Below are the code and all the weights of a small trained network. Each question names an input and a class and asks about switching units off, where a switched-off unit gives its printed mean instead of its output.

import numpy as np


def w(rows, s, z=0):
    codes = np.array(rows[::2]) - 128.0
    scale = np.full(codes.shape[1], s)
    scale[-1] = z or s
    return codes * scale


def norm(h):
    return h / np.sqrt((h * h).mean(-1, keepdims=True) + 1e-5)


def f(y):
    return np.maximum(y, 0)


def log_softmax(a):
    a = a - a.max(-1, keepdims=True)
    return a - np.log(np.exp(a).sum(-1, keepdims=True))


def net(x, mask):
    res = np.array(x, float).reshape(1, 5) / 4 @ E
    u = 0
    for l in range(2):
        y = f(norm(res) @ A[l][:, :-1].T + A[l][:, -1])
        res = res + np.where(mask[u : u + 9], y, B[l][:, -1]) @ B[l][:, :-1]
        u += 9
    return log_softmax(norm(res)[-1] @ U[:, :-1].T + U[:, -1])


A, B = {}, {}
E = w([
[114,124,173,132,181],'x0',
[96,95,134,254,84],'x1',
[177,149,220,116,99],'x2',
[130,129,127,130,129],'x3',
[124,213,106,148,188],'x4',
],0.0072)
A[0] = w([
[198,127,21,130,58,155],'L0N0',
[255,208,74,150,18,131],'L0N1',
[104,35,146,46,114,80],'L0N2',
[234,87,203,152,166,109],'L0N3',
[136,152,59,128,100,71],'L0N4',
[133,69,47,79,185,139],'L0N5',
[42,85,119,137,189,111],'L0N6',
[206,242,204,129,5,32],'L0N7',
[232,116,57,138,93,4],'L0N8',
],0.0071,0.0029)
B[0] = w([
[118,80,106,39,193,251],'L0N0',
[140,130,186,148,200,253],'L0N1',
[254,125,125,198,113,240],'L0N2',
[127,85,110,80,149,220],'L0N3',
[81,80,208,138,197,174],'L0N4',
[102,128,216,46,100,236],'L0N5',
[117,21,108,14,150,199],'L0N6',
[17,87,130,88,127,252],'L0N7',
[150,113,136,176,192,155],'L0N8',
],0.0083,0.0034)
A[1] = w([
[159,64,94,254,74,61],'L1N0',
[88,123,156,134,248,128],'L1N1',
[55,103,95,232,138,168],'L1N2',
[196,98,121,57,18,225],'L1N3',
[120,202,100,152,132,133],'L1N4',
[53,106,142,212,36,7],'L1N5',
[159,49,154,112,121,58],'L1N6',
[53,191,135,48,179,151],'L1N7',
[152,168,230,110,91,129],'L1N8',
],0.0094,0.002)
B[1] = w([
[194,174,127,108,156,176],'L1N0',
[173,76,169,208,129,254],'L1N1',
[166,175,125,10,87,204],'L1N2',
[77,226,97,201,100,221],'L1N3',
[235,116,143,195,2,139],'L1N4',
[116,206,118,48,128,169],'L1N5',
[176,109,128,239,146,214],'L1N6',
[139,131,117,179,39,240],'L1N7',
[45,67,24,26,141,185],'L1N8',
],0.0078,0.0073)
U = w([
[161,209,94,37,93,143],'0',
[170,106,120,153,104,201],'1',
[8,78,78,106,144,148],'2',
[197,186,110,221,87,106],'3',
[173,95,155,148,237,79],'4',
[65,183,85,193,154,2],'5',
],0.012,0.0057)

Each question gives the input, the list of numbers given to net, and the class t.
The units are the neurons (one row each of A and B). Each row of codes is followed by its name. A weight is (code - 128) times the scale printed after its matrix; where a second scale follows, it is the last column's (A, B and U).
mask holds one flag per neuron, layer by layer. A switched-off neuron (its flag False) gives its mean, the last column of its row in B, instead of its output. The means were averaged over made-up inputs and are rounded, as every weight is.
A unit's drop is (log p(t) with every unit on - log p(t) with that unit switched off) / (log p(t) with every unit on - log p(t) with every unit switched off).
The circuit of an input: a set's keep is (log p(t) with only the set's units on - log p(t) with every unit switched off) / (log p(t) with every unit on - log p(t) with every unit switched off). Starting from the 12 units with the biggest drops (on a tie, the unit counted first), units are removed one at a time, each time the one whose removal leaves the highest keep (on an exact tie, the one counted first), for as long as the keep stays at least 0.8.
circuit, biggest first: the units of the circuit, biggest drop first
most important unit: the unit with the biggest drop
top k neurons: the k neurons with the biggest drops, biggest first
top k neurons in layer l: the k neurons of layer l with the biggest drops, biggest first
input [3,-2,-5,6,-8], class 3: circuit, biggest first	L0N2; L1N3
input [-2,-7,8,-6,1], class 2: top 3 neurons	L1N8; L0N7; L1N2
input [-6,-1,4,5,-7], class 3: circuit, biggest first	L1N3
input [-7,3,7,4,6], class 2: top 2 neurons in layer 0	L0N7; L0N2
input [-7,-1,1,0,-5], class 4: top 4 neurons	L0N1; L0N0; L1N7; L0N8
input [4,3,3,0,-7], class 3: top 2 neurons	L1N3; L0N1
input [6,-5,5,5,7], class 3: top 4 neurons in layer 1	L1N7; L1N1; L1N2; L1N4
input [-4,-5,-5,2,-8], class 3: circuit, biggest first	L0N2; L1N3
input [-7,-3,3,4,-8], class 3: top 2 neurons in layer 1	L1N3; L1N6
input [-7,-3,-8,3,5], class 2: circuit, biggest first	L0N5; L0N4; L1N2
input [-6,-1,3,1,-4], class 4: circuit, biggest first	L0N1; L1N7
input [-2,-6,7,2,-4], class 2: circuit, biggest first	L1N8; L0N7; L1N2
input [-8,-6,0,5,-1], class 4: circuit, biggest first	L0N1; L0N8; L1N2
input [6,8,6,-2,-5], class 0: top 2 neurons in layer 1	L1N5; L1N1
input [-3,7,-5,-1,-4], class 0: circuit, biggest first	L1N2; L1N5
input [6,-5,0,1,6], class 3: most important unit	L1N7
input [3,-4,5,1,1], class 2: circuit, biggest first	L1N8; L1N2; L0N7
input [6,3,-7,1,-8], class 3: top 2 neurons	L0N2; L1N6
input [-3,-3,5,3,5], class 2: circuit, biggest first	L0N7; L1N2
input [1,-1,-3,6,6], class 1: most important unit	L1N3
input [-6,6,-1,6,0], class 0: top 2 neurons	L1N2; L0N6
input [6,-6,-2,8,4], class 1: top 2 neurons in layer 1	L1N1; L1N7
input [7,0,7,5,4], class 2: circuit, biggest first	L1N8; L0N7
input [2,-2,-1,6,5], class 1: top 2 neurons	L1N3; L1N1
input [6,-1,8,4,8], class 2: top 2 neurons in layer 1	L1N8; L1N6
input [-7,-5,2,4,-8], class 3: top 3 neurons in layer 1	L1N3; L1N6; L1N2
input [4,8,-1,-4,-5], class 0: most important unit	L1N5
input [5,3,-4,-3,-5], class 3: top 3 neurons in layer 1	L1N6; L1N8; L1N3
input [4,-3,-1,7,1], class 1: top 2 neurons	L1N7; L1N2
